Here is a tiny trained network, its code and every weight. The questions are about switching its units off for an input and a class, where a switched-off unit gives its printed mean instead of its output.

import numpy as np


def w(rows, s, z=0):
    codes = np.array(rows[::2]) - 128.0
    scale = np.full(codes.shape[1], s)
    scale[-1] = z or s
    return codes * scale


def f(y):
    return y / 2 * (1 + np.tanh(0.7978845608 * (y + 0.044715 * y**3)))


def log_softmax(a):
    a = a - a.max(-1, keepdims=True)
    return a - np.log(np.exp(a).sum(-1, keepdims=True))


def net(x, mask):
    res = np.array(x, float).reshape(1, 4) / 4 @ E
    y = f(res @ A[0][:, :-1].T + A[0][:, -1])
    res = res + np.where(mask, y, B[0][:, -1]) @ B[0][:, :-1]
    return log_softmax(res[-1] @ U[:, :-1].T + U[:, -1])


A, B = {}, {}
E = w([
[115,239,250,57,84,151,144,188,183,91],'x0',
[79,49,162,108,199,76,94,155,137,44],'x1',
[81,146,50,233,72,175,83,168,172,76],'x2',
[225,135,167,211,121,42,109,242,99,146],'x3',
],0.013)
A[0] = w([
[86,132,133,47,170,190,135,61,97,137,96],'N1',
[87,164,71,162,111,161,134,152,232,54,128],'N2',
[111,4,6,172,152,92,118,60,27,201,115],'N3',
[42,154,115,113,159,193,181,47,152,164,53],'N4',
[47,141,57,200,98,186,97,131,171,89,107],'N5',
[231,108,157,161,103,41,123,213,103,148,71],'N6',
[152,94,146,81,139,115,157,98,82,182,71],'N7',
[95,186,209,44,86,134,151,193,197,35,146],'N8',
[166,133,59,153,112,144,198,90,98,212,39],'N9',
[19,39,150,113,185,95,96,145,170,47,4],'N10',
[134,207,190,101,73,190,169,160,226,203,118],'N11',
[210,217,90,109,39,226,166,68,118,254,39],'N12',
[114,98,166,62,163,144,188,75,83,169,110],'N13',
[8,101,106,74,134,197,151,22,193,110,80],'N14',
[116,116,163,33,155,104,180,122,62,189,78],'N15',
[79,141,85,168,106,183,66,146,168,114,68],'N16',
[96,72,155,60,219,57,73,135,109,13,26],'N17',
[194,100,191,68,190,154,135,71,125,192,119],'N18',
],0.0085,0.0033)
B[0] = w([
[137,128,107,150,132,126,135,179,140,173,184],'N1',
[163,105,146,137,109,190,154,142,152,99,177],'N2',
[153,154,97,55,214,189,42,52,118,136,254],'N3',
[127,179,76,193,156,95,139,171,138,159,183],'N4',
[191,83,207,139,105,204,214,128,154,101,190],'N5',
[171,156,151,154,157,77,140,216,180,216,227],'N6',
[155,153,167,93,95,167,165,129,145,102,171],'N7',
[122,78,111,81,247,186,24,64,98,137,221],'N8',
[67,126,132,108,102,85,87,117,78,89,183],'N9',
[53,138,110,116,30,75,124,108,66,139,187],'N10',
[118,169,101,112,146,138,60,56,126,129,209],'N11',
[36,84,117,109,55,1,105,124,92,87,225],'N12',
[186,138,145,154,100,215,163,150,171,105,184],'N13',
[149,196,77,207,202,40,139,203,134,224,208],'N14',
[189,75,162,151,117,164,177,127,160,70,191],'N15',
[145,52,195,135,70,183,178,141,179,76,168],'N16',
[62,129,93,109,49,60,128,123,81,91,200],'N17',
[159,104,156,139,55,221,218,132,144,79,194],'N18',
],0.0094,0.022)
U = w([
[138,132,113,75,197,156,65,47,106,130,202],'0',
[157,160,115,173,148,75,145,249,140,211,239],'1',
[177,105,154,122,69,176,205,143,151,63,50],'2',
[40,122,115,100,38,45,119,121,69,83,3],'3',
],0.014,0.0014)

Each question gives the input, the list of numbers given to net, and the class t.
The units are the neurons (one row each of A and B). Each row of codes is followed by its name. A weight is (code - 128) times the scale printed after its matrix; where a second scale follows, it is the last column's (A, B and U).
mask holds one flag per neuron, in row order. A switched-off neuron (its flag False) gives its mean, the last column of its row in B, instead of its output. The means were averaged over made-up inputs and are rounded, as every weight is.
A unit's drop is (log p(t) with every unit on - log p(t) with that unit switched off) / (log p(t) with every unit on - log p(t) with every unit switched off).
The circuit of an input: a set's keep is (log p(t) with only the set's units on - log p(t) with every unit switched off) / (log p(t) with every unit on - log p(t) with every unit switched off). Starting from the 12 units with the biggest drops (on a tie, the unit counted first), units are removed one at a time, each time the one whose removal leaves the highest keep (on an exact tie, the one counted first), for as long as the keep stays at least 0.8.
units of the circuit, in order: the units of the circuit, biggest drop first
most important unit: the unit with the biggest drop
top k neurons: the k neurons with the biggest drops, biggest first
drop of u: that unit's drop, to one decimal
input [3,-3,-1,1], class 0: units of the circuit, in order : (N11)
input [-6,-8,-5,-5], class 3: top 2 neurons : (N12; N9)
input [-3,2,-8,-8], class 1: top 2 neurons : (N14; N4)
input [5,-6,3,3], class 3: top 2 neurons : (N12; N3)
input [2,5,3,4], class 3: top 2 neurons : (N14; N10)
input [-7,-8,6,-2], class 3: top 4 neurons : (N12; N9; N8; N11)
input [-6,4,-1,-7], class 1: top 4 neurons : (N14; N8; N4; N1)
input [8,-8,-4,1], class 0: top 4 neurons : (N8; N11; N17; N10)
input [-2,6,-3,-4], class 3: top 2 neurons : (N17; N10)
input [-5,1,3,-6], class 1: top 2 neurons : (N14; N8)
input [5,7,-4,-3], class 3: top 2 neurons : (N17; N10)
input [-7,7,1,7], class 0: top 4 neurons : (N3; N12; N14; N4)
input [8,-4,0,6], class 0: drop of N15 : 0.0
input [-6,-7,0,-3], class 3: most important unit : N12
input [4,-8,6,-5], class 3: drop of N12 : 5.0
input [5,-1,0,5], class 0: drop of N4 : 0.1
